Known rows, with every way that one mark hangs from another:
Z874(Z163(Z469 Z863(Z603) Z892(Z423))): [-16.7 -23.9  24.2 -21.2  24.6 -15.2  -4.4  -6.3  18.1   0.7 -19.6 -20.1
  11.1  21.2  -6.0  22.5  -2.5  12.7 -10.5   1.7   3.6 -22.6  -4.2  11.7
 -19.0  21.5   9.3  22.0  23.7   8.8  13.2 -21.1 -59.4 -39.6 -16.3  51.6
  28.2 -40.3  -4.0 -20.3  -8.3 -31.0  23.2   9.6]
Z765(Z717(Z469) Z892(Z423 Z863) Z926): [ 17.4   3.2  29.2 -17.0 -42.0   4.6  41.8   9.2   4.3   4.3  51.2  28.2
  10.5  -2.6 -23.9 -42.4  -8.2 -23.0  -9.4   6.7   5.3  25.6  50.4  17.2
   5.2  39.2 -18.7 -21.4  40.9  12.9  -8.3 -17.3 -36.2   7.8  -9.1 -55.7
  63.3 -41.1  40.1 -70.6  23.2 -46.8  -4.4  10.7]
Z926(Z765(Z570 Z892)): [ 18.3  12.8   8.8 -25.6 -26.8   3.8  21.8 -13.8  37.7  -2.6 -23.5  31.6
 -31.9  18.7  16.7 -56.2  -7.9 -26.2  -3.9   9.5  -8.1  -4.3  37.3   5.8
  11.9  37.1  -6.8 -34.7  -2.6  -2.0 -23.9  41.2  -4.3  41.6 -10.8 -41.9
  14.0 -22.5  -4.7 -51.9   3.8 -28.8 -22.9  -0.1]
Z926(Z517 Z765(Z570(Z874(Z863)) Z892(Z603))): [-45.2 -28.3 -12.8  -3.0 -32.2 -15.7  24.0 -22.3  15.6  -5.9  17.4   4.1
 -31.2   0.0  -3.3 -28.9  17.2  -7.1  -0.9  15.4 -14.3  23.4  -5.4  -5.7
 -16.7  19.1  -2.8  -0.3  -0.3 -17.7  30.3  70.7  15.7  60.6  25.7 -53.2
   9.1 -21.5  -4.5 -49.5  26.6   5.1 -41.5 -21.7]
Z874(Z163(Z469 Z863 Z892 Z926(Z517 Z765))): [ 15.4   3.6 -16.1 -17.1   4.1   5.1 -11.4  -4.4  18.2 -17.7   0.7  -5.4
  23.3  15.4   4.3 -22.8  29.4  26.5  25.5  10.4   8.1 -42.7  28.8   2.8
  -2.1  17.7  -2.1   0.1  -4.8 -17.2   9.5  12.9  21.6 -22.0   6.3  40.9
 -16.6 -11.4 -41.6  21.0  32.6   4.1   8.5  15.7]
Z863(Z603(Z874(Z163(Z892(Z517) Z926(Z765))))): [-36.6   4.3  -8.4  -9.9  12.9  16.7  -4.6 -20.7  37.3   8.7 -27.0 -28.5
   6.3 -17.8  44.4   2.6   6.9   9.6  21.8  29.2  19.0   1.8 -16.8 -19.9
 -12.6   6.4  30.1  16.1  29.4 -21.8 -16.0 -14.9  29.5  -3.7  21.5  -6.2
  23.7  -7.3 -27.3  10.5 -13.7 -18.8   9.6  -8.5]
Z765(Z570 Z717 Z926): [ 29.4  22.8  19.6  -6.6 -23.4  47.6  47.1 -21.7  27.4  26.1  15.0  17.3
 -35.5   7.0  18.8 -27.4 -18.4 -41.9  -8.7   6.0 -22.5   8.6  43.8 -10.7
   8.6  34.4 -17.6 -20.8  29.9  38.2 -16.4   0.9 -12.2  41.9  -3.5 -52.5
   8.9  -4.2  -3.4 -23.6 -23.9 -19.4 -38.7   8.0]
Z926(Z765(Z717(Z469))): [ 12.8  56.7   4.8 -44.9 -10.0   0.0  26.8  25.5  -2.1 -16.0  -9.9  48.3
 -26.2 -17.9  33.1 -54.4   1.7 -36.7  11.3  -4.9 -10.4  -7.1  48.9  19.0
  41.9  39.3 -36.4  -3.6  24.9  14.1 -22.9   7.7   9.0  17.7 -22.6 -17.2
  20.9 -14.1   9.5 -16.8   8.8 -11.3  20.7   5.8]
Z423(Z863(Z603(Z874(Z163(Z926))))): [-26.6 -13.7  -7.0   3.8   1.1  -3.0 -31.7  -4.4   7.0  15.2   6.6 -28.6
  20.9 -32.6  -4.5  27.8  -6.4  33.0   1.5   8.3   7.2  -0.4  -9.5 -21.2
   4.2 -12.7  23.4   3.4   3.7   1.2   4.9   6.0  -5.1 -14.6   1.2 -16.4
   9.0  -7.2 -10.5  21.2 -26.0   1.8  -2.1  13.4]
Z874(Z163(Z892 Z926) Z863): [ 36.1   9.8  22.7  11.9  11.9  17.3 -37.5  -9.2  -0.3 -17.7  25.6  -2.9
   8.3  11.4  15.5   2.3  -1.9   0.1 -10.7  -1.8  -7.6 -15.9   7.1   8.8
  -1.0 -19.2  13.0   2.0  -4.1   2.2  -9.6 -18.8  -5.1 -37.7 -15.9  10.9
  -4.6  17.3  -1.3   8.1  22.6   0.9  -2.9   4.3]
Z423(Z863(Z603(Z874(Z163(Z469 Z892(Z517)))))): [-57.4 -12.4   0.7  -4.9  38.0  -2.9   6.2   2.1  39.1   4.4  -9.5 -31.9
   2.6  -6.9 -16.3  22.9  -6.3  -3.5   5.1  23.7   8.4  -5.8 -22.9 -16.3
 -15.6   0.5  47.3  12.8   4.9 -10.0   1.1 -14.0   7.2 -20.2   6.7   8.4
  43.6 -31.3   7.3  14.7 -24.1 -15.2  -7.4   8.8]
Z570(Z874(Z163(Z863 Z926(Z765)))): [ -8.6 -15.6  -9.0 -15.9  -6.3 -13.9 -20.7  -2.6  -3.9  -9.1 -13.8  -6.6
  11.4 -17.4  31.4  -2.5  30.1  27.1   7.8  20.4   6.6 -42.4   5.7 -17.3
  12.1  -3.5 -23.5  10.7  14.0  -7.8   9.2   1.0  18.3   6.2 -14.1  24.7
 -35.6  15.9 -20.3  35.3  33.1   3.1  -0.4  13.8]
Z603(Z874(Z163(Z469(Z423 Z570) Z892) Z863)): [ 15.2 -10.5  23.8  49.2  18.9 -15.6 -32.5   7.8  -1.8 -13.9  -2.1  28.8
 -11.6 -12.2  -2.1  31.3  17.2  -3.2 -17.8 -15.5 -23.7 -17.5 -29.1  47.5
 -11.0 -39.6   8.7  -2.3 -21.1  -1.9  -2.2 -35.4 -12.1 -36.8   9.4   2.5
 -25.2  13.9  -3.3  42.7   9.0   9.0  17.4  -3.6]
Z163(Z469(Z717(Z517 Z765(Z926))) Z863 Z892): [ 37.3  32.1 -17.9  14.0  16.3  23.2  16.6   5.0  23.0 -13.8  25.6 -22.9
 -16.7  19.4   3.2 -20.3  47.8 -29.1  16.7  24.2   9.8   1.3  29.0  -1.0
  21.4  29.0 -40.4 -13.5  24.9   3.2 -40.9 -16.9  21.3  -5.9  28.5   1.6
  10.8  18.5  -0.6   3.1   7.6  -0.5   9.5  -6.0]
Z926(Z517 Z765(Z570(Z874(Z163)) Z892(Z603))): [-72.4 -23.3  -3.8 -15.9 -14.5 -17.3  57.6 -32.5  29.5  -6.3 -21.0  12.3
 -14.6   5.0  -4.0 -16.3  -9.9  -4.9  14.4  23.7  -3.8  28.7 -13.7 -22.5
 -41.2  23.5 -12.7  13.5  -2.3  -9.0  33.2  62.0   7.1  63.5  21.4 -34.9
   6.9 -14.7  -1.6 -28.5   5.0  -6.7 -25.9 -23.0]
Z469(Z163(Z926(Z765)) Z423 Z717 Z874): [ 45.3  40.6 -18.2   7.3 -15.8   4.0  -9.2  11.7 -27.4   2.8 -64.1  53.4
  11.3  -0.4  20.5  -9.9   0.8  -4.7  13.0  -6.7   7.1  12.3  -1.0 -15.8
  22.3 -14.9 -21.6 -28.4 -27.8   8.1 -50.0 -26.3  28.8   8.0  30.2  62.0
 -71.6  19.1 -57.2  10.7 -11.8   5.8  43.3 -14.8]
Z603(Z874(Z163(Z469 Z926(Z765(Z717))) Z863)): [-16.6  11.5  32.3  14.7 -20.7   7.6 -39.4  38.6   6.5 -36.6  21.3  30.8
   0.1 -70.8  -1.8 -13.8  58.4  27.8  -0.3   5.0   1.8 -19.7  14.3   5.5
  14.4 -29.1 -27.2  -7.8   0.7  34.3  -1.1 -14.8  21.6 -21.4  18.1 -14.3
   3.3  14.0  12.0  37.4  34.4  23.2  28.6  10.8]
Z863(Z603(Z874(Z163(Z469 Z926(Z517))))): [-50.0  -8.3  -2.1 -10.8   3.5  21.4  -6.1   7.4  13.6  25.9 -23.1 -37.5
  16.8 -27.8 -35.9  15.3   1.6  55.3  23.1 -12.1  28.9   0.7 -15.4 -15.6
 -31.8  15.1   4.8   0.5  -9.1  16.5  42.5  11.2  21.9   9.6  13.4  -4.4
 -11.3 -11.6 -19.7  20.7 -39.4  49.6  -1.7  -1.7]
Z926(Z517 Z765(Z892)): [ 13.5  13.1 -26.2 -48.9 -16.9  -1.0  12.6  -3.0  23.6   0.1  -9.0  32.5
 -22.0  24.4  -5.8 -61.8 -30.8 -16.4  16.7  14.3   8.7   7.9  38.0   2.5
  14.5  40.7 -15.3 -13.9 -13.4 -22.6 -16.2  50.3   4.3  39.5  -4.6 -28.2
  23.8 -12.8  -4.5 -45.8  -8.3 -10.8 -17.1  -8.2]
Z892(Z423 Z517 Z863): [ 18.9 -40.9 -21.7 -32.2  -4.0   9.3  43.0  14.6  -9.9  26.4  12.1 -19.0
   0.3  53.5 -29.6  -6.5 -28.7   6.2 -17.7  -6.4  24.2  10.8  13.1  -8.6
  -1.5  22.6  13.1  20.7  10.4  13.5 -11.3 -26.1 -22.4  22.3 -44.2  12.5
  30.6  -6.5  42.3 -62.4  -7.8 -21.7 -10.9  18.3]
Z570(Z874(Z163(Z863))): [-21.1 -16.8   0.0 -16.7  18.5 -19.1  -3.9  -4.5  -8.9  -1.6 -14.4  -5.4
 -12.0   4.8   6.9  15.7  -9.7  -2.0  -4.8  12.9  -5.3 -25.2 -11.5 -11.3
   2.0 -11.0 -17.8  30.3   5.6  -5.4  18.1  -7.8 -13.4   9.3 -34.9  28.9
 -15.8  13.0   6.4  33.8   5.6   3.6 -16.8   3.9]
Z863(Z603(Z874(Z163(Z892)))): [-31.9  18.1  14.1  -2.8  25.9   4.4 -19.4 -17.0  17.4  13.6 -29.1  -9.1
 -11.9 -12.9  22.1  15.1 -39.8  -9.7   7.7  22.7  -1.2  16.5 -21.6   3.4
 -10.5 -13.7  20.6  22.3  18.7 -20.8  -3.1 -10.1 -18.2 -10.9  -5.1 -11.0
  35.5 -12.5 -11.1  22.2 -33.2 -16.6  -1.3 -21.4]
Z469(Z423 Z570(Z874) Z717(Z517)): [  4.7 -17.2 -32.9   3.8  -1.8  -3.5  38.9  -7.2 -17.7  27.8 -30.9  -9.1
 -32.3  18.0   5.0  20.1   3.7 -26.1   2.0 -16.6   2.7  15.1 -34.8 -27.4
  -1.9   7.3 -21.5 -15.4 -15.4   7.6 -20.2 -11.6  16.3  36.1  16.5  17.7
 -54.7  42.3  11.7  16.2 -44.9  23.1  -4.5  -0.4]
Z863(Z603(Z874(Z163))): [-38.1   6.3   8.0 -13.4  21.6   0.6 -14.6  -1.7  12.1  14.7 -28.4  -7.2
 -16.4 -23.1   4.4  24.3 -32.1   5.9  -1.4  10.2   7.3  12.6 -20.8  -3.7
  -6.3  -5.1   0.6  22.4  11.2  10.3   6.8  -4.7 -21.9  10.6 -15.0 -17.4
  23.2  -1.4  -1.1  14.4 -44.7   6.1   3.3 -18.4]
Z423(Z863(Z603(Z874(Z163(Z892 Z926(Z765)))))): [-18.7   4.4 -10.5   4.6  -1.9  -7.6 -45.9 -13.2  21.7  -1.9   0.5 -11.3
  24.4 -34.4  33.5   4.1   8.5  19.7  17.0  37.9   1.6  -6.7   4.3  -8.1
  13.9 -13.4  29.2  -1.2  20.1 -33.3 -20.2  10.8   8.8 -29.7  21.6 -18.8
  25.8 -18.5 -35.7  26.3   3.8 -32.6  10.0   8.4]
Z469(Z423(Z863) Z570 Z717 Z874): [ 51.8  -1.4 -24.4  21.8 -20.5 -20.9   1.3  -4.4 -43.0  17.0 -21.4  31.2
 -14.7  10.0   4.2   8.8  -6.9 -47.0  -7.5  -3.8 -24.6   6.8  -1.0 -10.6
  43.5  -9.0  15.3 -23.4 -54.0   4.0 -49.9  -9.0  -4.4  -5.3  14.1  42.0
 -24.3  15.8  -4.7  16.6 -39.2  -8.1  12.5  16.7]
Z423(Z863(Z603(Z874(Z163)))): [-37.6  -8.3  -7.6  -7.1  19.5 -17.3 -24.3   1.0  12.5   6.1   0.5  -8.0
  -3.4 -23.0  -9.3  31.4 -24.4   6.8  -5.0  17.3  -1.5   6.7 -11.9  -9.6
   9.0 -11.8  14.7  19.1   4.3   0.8  -2.2   7.2 -26.8  -5.2  -9.4 -20.7
  33.7 -10.9   0.8  17.1 -35.2 -10.0  -2.3   2.1]
Z469(Z423(Z863) Z570 Z717): [ 62.1  -1.3 -27.0   9.2  -9.0 -14.4   9.8  -5.6 -19.3  14.4   8.5  34.5
 -15.0  26.2   6.9   3.7  -8.3 -39.6 -15.0 -15.1 -25.4   1.7  11.9 -10.9
  38.8   3.4   2.1 -26.3 -36.5   9.8 -52.0  -4.3 -22.9  -5.0  -0.8  29.2
 -32.0   6.0  -1.5   1.3 -48.0 -10.0   1.4  29.3]
Z603(Z874(Z163(Z469 Z863 Z892 Z926))): [  2.0   1.8  15.1  23.4   4.6   7.1 -27.6   0.8   3.4   0.7  -8.5 -22.6
  23.2 -24.1   2.6  -2.2  18.0  32.0  10.8  10.7   2.2 -26.7  -1.6   6.7
  -1.7 -28.1  17.7   1.8   2.8 -23.3  16.1 -23.9  15.0 -41.6  -9.9  34.1
 -16.5  -1.9 -19.3  61.6  27.1  11.3   4.1  12.1]
Z926(Z517 Z765(Z570(Z874(Z163 Z863)) Z717)): [-55.0 -11.8   4.3  -2.8 -18.3  -1.6  12.4 -11.6  13.9 -31.1  18.7  33.5
 -32.8  -3.9  -0.3   0.0  38.9 -18.4  12.6  -0.7 -22.6  -0.3   5.2 -11.5
 -15.3   1.4 -38.3  26.9   2.8  18.4   7.1  26.6   3.9  39.1  31.4 -36.0
  10.2   4.4   1.6   8.6  14.6   1.6 -21.9   5.0]
Z717(Z163 Z469(Z423) Z517): [ 11.6  30.7 -25.8 -36.8  37.7 -29.5  47.2  37.0 -17.4  -2.8 -13.4   9.4
  -2.3  27.4 -20.6  14.2   1.1  -7.1   8.9 -56.5   1.4  30.0  -6.6  27.4
 -10.1  13.5 -32.8  -1.6  23.7  14.3  21.8   2.3  -8.6  17.5 -21.1  -6.1
 -30.7  18.6  -0.8 -32.3  10.1  22.2  34.8 -23.9]
Z570(Z874(Z163(Z892 Z926(Z517)) Z863)): [-17.9 -15.5  -1.6  10.2   2.0  13.4 -23.8 -18.5 -10.2  -1.4  19.2 -21.1
  13.6  11.6  -5.1   8.8   3.4  14.2  19.0   0.0  -0.6  -2.6 -13.5  -9.1
 -25.4 -15.8   4.3  19.8  -6.1 -25.0  21.1   1.5  25.3  -6.8   8.3   5.4
 -17.9  18.2  -9.8  30.9  20.1  22.1 -29.8   2.8]
Z570(Z874(Z863(Z603))): [-25.7 -11.5   6.0 -20.2   8.0  -2.2 -33.2   6.6  -7.7  16.9   0.0 -24.7
 -33.1 -10.8   9.0  11.9  -3.2  -3.4 -18.4   2.1  -1.7 -12.5 -17.7  -3.8
   5.4   5.6  -0.4   1.2  13.1   7.3  20.2  10.8  -1.5  22.6 -14.0 -16.2
   1.9 -11.5   6.4 -20.4 -16.6  19.5 -32.6  -9.9]
Z874(Z163(Z469(Z570) Z892(Z423))): [ 12.9 -20.8  33.9   0.5   6.0   3.5  24.3  -7.5   6.0   2.7 -24.7  11.3
  14.1  20.3  -5.0   8.5 -22.5  -3.4 -12.7 -12.3   1.8 -23.6   1.8  22.4
 -14.7  24.8   0.6   1.9  -5.7  14.9  -2.6 -25.3 -36.5 -23.6 -27.6  31.3
   6.7  -1.5  29.2  10.3 -15.2 -20.9  16.5  22.5]

Rows:
[ 20.9  -2.3  32.5  -0.4  10.1  16.0 -29.7  28.6   0.9 -20.3  16.0  -5.3
   9.8 -10.5 -25.1   7.0  25.5  32.1 -21.8 -19.5  10.0 -37.7  10.2   6.5
  -4.0  -2.1  -8.8 -18.3 -21.5  51.9  17.2 -15.8   6.2 -20.2 -26.3  18.6
 -28.2  15.7  15.2   3.7  18.5  42.1   6.6  14.2]
Z874(Z163(Z469 Z926) Z863)
[-16.2 -15.7 -17.0  25.9 -27.1  12.6 -21.9 -15.1  14.8 -14.1  20.0   2.5
   1.5 -16.7  -6.2   8.9  51.3  37.0  15.8  -7.4  -4.0   3.7   7.4   5.1
  -7.8  -4.9 -11.0  15.7  -2.9   6.8   3.5  21.5  18.4  23.1  21.4 -46.2
 -10.9  18.7 -38.5  26.6  21.0  25.6  -5.0   2.9]
Z603(Z874(Z163(Z926(Z517 Z765(Z570))) Z863))
[ -1.0  12.5  24.6  -8.5  36.8   0.8 -40.8 -13.0  17.2 -17.6  14.5  -4.1
 -20.4  13.6  19.6  22.6 -16.4 -23.6 -20.2   7.5 -11.9 -10.1 -10.3  13.2
  -7.5  -5.4  17.1  14.8   7.6   7.2  -4.9  -8.1 -36.4 -27.8  -8.3  -1.1
  35.0 -13.5  -1.9 -19.2 -12.3 -14.9  -3.1 -15.6]
Z874(Z163(Z892) Z863(Z603))
[-15.7 -18.0 -12.1  -0.6  -6.5  16.4  -1.4 -12.7 -19.1  16.2  14.8 -31.6
  30.3  25.6 -16.6  -2.4 -17.0  24.1  25.6  11.3  16.8  -0.9  -5.8 -21.7
 -34.4 -19.9  16.7   7.4  -9.1 -38.4  28.9   1.7  33.3   3.4   2.9   7.5
 -12.1  -2.2  -2.5  20.4  18.0   7.6 -42.3   8.0]
Z570(Z874(Z163(Z892(Z863) Z926(Z517))))
[ 51.5  25.1  -3.4   6.1   1.7  30.3 -14.6  -0.9  -9.0   8.8  16.4  -2.3
  30.6  35.4   6.2 -17.1 -43.1   9.4  -8.1  -8.4  12.9 -17.5  10.0   0.1
  -4.3 -23.2  24.0 -27.0  -3.2 -34.7  -2.6 -16.0  14.2 -13.7 -13.5  18.4
 -27.8 -20.3 -17.7  -7.5  15.0 -11.9 -29.9   3.6]
Z469(Z163(Z892(Z863) Z926))
[ 10.1   2.7  31.9 -10.9  27.9   2.2 -21.6  33.5   6.2 -29.2   9.5  15.7
 -14.4  -0.9 -29.8  10.9   7.3   5.3 -27.7 -10.0   1.7 -30.6   7.7  17.6
   1.0  -1.3 -16.7  -2.9 -20.3  51.9  10.4 -13.9 -15.6 -10.7 -37.4  13.9
  -3.6  12.3  26.2  -0.5   9.5  30.3   6.4   2.0]
Z874(Z163(Z469) Z863)
[  3.0  29.1  -8.5  19.7   8.5 -32.7  12.1  15.8 -34.6 -23.7 -28.4  37.8
  36.4  24.3  -9.4  -4.7 -16.7 -22.6  22.0 -21.4  -7.2  15.0  12.4  50.0
  24.0  12.2 -21.4  32.5  11.1 -41.8 -38.5 -15.9  -4.8 -23.5   3.6  10.8
  21.7 -14.0   5.5  -6.5  30.1 -47.2  45.3   2.0]
Z717(Z469(Z163(Z892(Z423(Z863))) Z874) Z765)
[ -5.9 -11.6  -5.8   8.9 -10.8  -1.6  28.6  -9.6 -18.5  39.8 -18.7  -7.3
   2.1  -6.4  11.1 -11.4 -56.2   7.6   1.4  19.5  -5.0  60.1 -11.4  12.4
   1.7  -9.4  19.7  39.4  37.1 -31.0   0.3  -7.1 -27.6   0.7 -24.5   1.2
  30.9  -1.3   9.5  -6.8  -6.4 -25.6  11.9 -17.7]
Z163(Z892(Z423 Z603(Z874)))
[ 43.0   5.7 -13.9   1.0  -2.1   7.6   5.5 -25.0 -14.7  22.0  17.0 -36.6
   6.4  13.0  42.0 -23.8 -22.9   2.1  -8.5  12.2 -14.0  -4.1   7.3  -5.8
  13.2  -4.5  35.8   5.6  18.0 -32.6  16.2  10.7   1.5 -21.1 -17.8  36.1
 -15.3 -12.4 -20.2 -12.3  18.0  -7.7 -12.1  -2.1]
Z163(Z863 Z892(Z603) Z926)
[ -4.0 -14.7  -3.1  22.5 -58.9   2.4  12.2  -9.2   8.3  12.7  20.4 -12.2
   6.6 -29.7   7.4 -43.8  17.1  30.8  -6.3  25.2   5.0  24.1   9.7  -7.2
  -4.1 -13.5  30.0 -35.2   5.5 -24.4  17.5  42.0  25.9  32.2  18.0 -60.7
  10.8 -32.3  -5.5 -41.4  38.3 -11.3 -24.4  -9.4]
Z163(Z926(Z765(Z570 Z892(Z603(Z874) Z863))))
[ 33.0  19.5  15.0  24.0   1.6 -25.0 -32.8  66.5 -54.4 -20.7  -7.5  27.1
  16.1  -9.5 -29.4   0.6  60.1  23.1   4.5 -54.3  -4.9   3.7  -0.2  40.3
   3.2 -36.6 -40.1 -19.9 -24.9  23.9  17.9  -4.4  26.4 -21.2  28.4  11.5
 -50.5  24.4   5.3 -23.2  44.4  40.8  47.4 -16.7]
Z717(Z163(Z469(Z423 Z874(Z863)) Z926) Z765)
[ 29.7   2.4 -18.7  -3.8  -1.5  11.9  17.7  14.5  25.1  -9.9  52.1 -12.3
 -15.9  30.5 -29.2 -30.3  -1.3 -13.4  -4.6  20.3  28.4  16.0  30.2  11.7
  -0.8  23.6 -33.5 -25.9  15.0  -2.4 -21.3  14.0   9.4  34.3  17.7 -91.3
  40.9  15.3  43.8 -73.3  20.3 -18.4 -20.5 -21.1]
Z717(Z517 Z765(Z892(Z863) Z926))
[ 12.5  -0.3  16.9   5.0  18.2   2.2   8.4  -6.7   0.6  -5.5   6.1 -30.1
  22.8  -1.1  12.0  -1.7   0.1  21.7 -10.9  10.0  -2.9 -23.8  -3.8  -4.4
 -13.7  -8.2  24.5   3.2   2.6   1.3  36.2  -4.5   0.5 -39.1 -14.7  58.0
 -21.7 -12.5  -7.9   8.0  27.1   8.1   9.2   1.5]
Z874(Z163(Z469 Z863 Z892(Z603) Z926))
[ 23.1   5.6  -8.6  28.4 -24.2   4.4 -15.5   0.9 -44.4 -12.1  31.2 -26.0
   7.6 -23.8  -1.9  29.1  53.4 -16.1  -5.5 -31.5   5.6  10.3 -26.4 -23.0
  19.0 -21.0   2.3 -30.9 -32.5  18.1   8.2   2.9  25.1  -7.3  29.9  19.1
 -15.4  51.4  18.9  31.1  -2.8  47.1  12.9  -7.7]
Z469(Z570 Z717(Z163(Z926) Z517) Z874(Z863))
[-44.5 -40.0  -6.0  -6.3   4.3 -26.7 -10.9  -0.1   5.0  14.9  -4.6  -7.1
  15.4 -14.2 -24.9  42.0 -23.4  25.8  -5.9   9.4   5.4  24.3 -12.6  -4.4
   0.7  -0.6   6.6  38.0  20.2   7.6  -6.7  -6.9 -58.8 -10.9 -13.2 -11.4
  46.6 -12.1  10.4  -0.7 -33.8 -29.6  19.8  12.3]
Z892(Z423(Z863(Z603(Z874(Z163)))))
[-13.7  17.9  -1.1  -9.7   5.2 -12.5  48.4   5.5  24.4 -24.6   7.7   5.5
 -17.8  38.0 -23.3 -22.2  15.1 -24.7  10.9 -38.3   1.9  35.9   5.7   9.4
 -21.1  15.1 -43.4 -13.8   6.1  -5.1   6.1  51.7  -6.6  37.5  21.1 -68.2
  20.6   8.7  40.7 -61.6   7.5  -8.1  -6.4 -21.7]
Z717(Z163 Z517 Z765(Z570 Z892))
[-30.4  11.9 -16.4   1.7  16.4 -15.6  61.0   4.9 -10.4  -2.4 -26.5  24.2
 -16.9   6.4   4.5  25.7  -8.6 -31.1   1.7 -58.3  -7.2  -6.0 -42.3  10.0
 -21.3  11.7 -39.8  -2.2  12.7  -3.1  12.3 -17.3  17.3  31.2  26.6  -7.4
 -62.0  12.8  10.3  13.4 -14.4  12.1   7.5  -6.2]
Z765(Z717(Z469(Z163 Z423 Z570(Z874)) Z517))
[ 26.6  10.6 -12.0  25.3 -38.7   6.8 -20.6  -9.0 -56.2  -0.7  35.1   0.4
  16.7 -16.6  -6.2  11.9  39.1 -16.4  10.7 -34.9  -6.1  16.2  -9.2 -19.5
  20.0 -15.8   2.8 -20.3 -48.8   1.3  16.1  18.4  21.4  -3.2  30.9  28.2
 -16.8  24.9  -5.2  36.1 -17.9  50.7  -3.4   0.0]
Z469(Z570 Z717(Z163(Z926(Z517))) Z874(Z863))
[-36.3  -0.2  24.7  -4.4   6.9  17.9 -18.7  16.5  13.3  19.8 -32.3 -31.8
  13.5 -45.0 -14.0  15.6   4.9  48.6   3.7  -4.6  24.7 -12.8 -15.6 -10.9
 -18.3   2.2   6.6 -13.2   0.7  28.7  30.2  -8.9  14.1  -5.0  -4.3   0.0
 -13.3  -9.5  -6.4  21.3 -28.4  36.7   7.9  -0.5]
Z863(Z603(Z874(Z163(Z469 Z926))))
[ 20.3 -17.2   4.0  19.5  30.4 -30.7  27.7  -3.0  -0.6  -5.2   3.3  18.2
   7.8  18.1  -0.5  24.7 -24.1 -15.1 -26.0  -3.9 -28.6 -13.4 -17.0  17.1
 -14.0 -10.1  28.5  -8.0 -24.3   6.4   7.7   0.0 -23.6 -33.6   3.1  32.8
 -26.9 -10.3   7.0  -4.5  -4.1 -18.8  16.4   7.7]
Z874(Z163(Z469(Z423(Z863) Z570) Z892(Z603)))
[ 32.1  -2.9 -13.7  29.2  -7.8  29.5  11.1 -24.3 -19.7  14.6  -3.1 -25.2
  25.7  31.1  17.8   5.4 -28.6 -19.3  -9.0  -9.6  14.6 -32.7 -24.6 -10.4
  -7.8 -14.1  60.3 -21.1 -31.4 -42.6  -1.9 -29.7  48.6  -4.1  15.5  32.4
 -21.1  -6.7  -2.0  10.1   2.0 -12.6 -31.2   5.4]
Z469(Z163(Z892(Z517 Z863) Z926) Z570 Z874)
[ 27.4  25.7  28.6  34.0  -9.9  17.5 -43.3 -12.4 -29.5 -20.2  -1.4   2.6
   8.8 -12.2  15.1   5.7  20.0 -24.4   4.2  17.3  -6.8  10.6  -5.7 -16.3
  14.7 -35.9  19.2  -3.6 -33.7   6.8 -34.0 -35.7  14.6 -44.5  14.2  53.1
   4.8  27.9  -5.2  39.8   9.9   9.0  18.0  -4.5]
Z469(Z717 Z874(Z163(Z892 Z926) Z863))
[ 13.7 -34.3 -22.4 -20.1  -6.8 -19.5  36.3   5.7 -19.2  23.5  16.0  -3.1
   9.4  18.1 -17.0  -0.7 -48.2   8.7 -22.6   4.9  -5.5  30.8  13.5  -4.8
  19.3  18.2   9.9  24.8  15.2  11.8  -1.6  16.9 -47.4   5.6 -39.8  11.4
  21.7  -6.0  27.4 -49.0  -9.8 -25.9   8.3  12.9]
Z892(Z423(Z863) Z603)
[ -6.5  -0.2  11.1  14.7  15.1  -4.8 -38.6  13.1  -5.1 -16.6  14.9  16.1
 -18.6 -23.0 -10.2  21.7  -4.9   4.3 -15.0   5.1  -6.7   6.6 -10.8  17.5
  10.6 -33.8 -10.0  28.9  -3.3  12.4  -3.9 -17.7 -19.3  -4.5 -27.2 -18.8
  15.2  30.2  14.1  33.6   3.4  18.3   4.1 -11.8]
Z603(Z874(Z163 Z863))
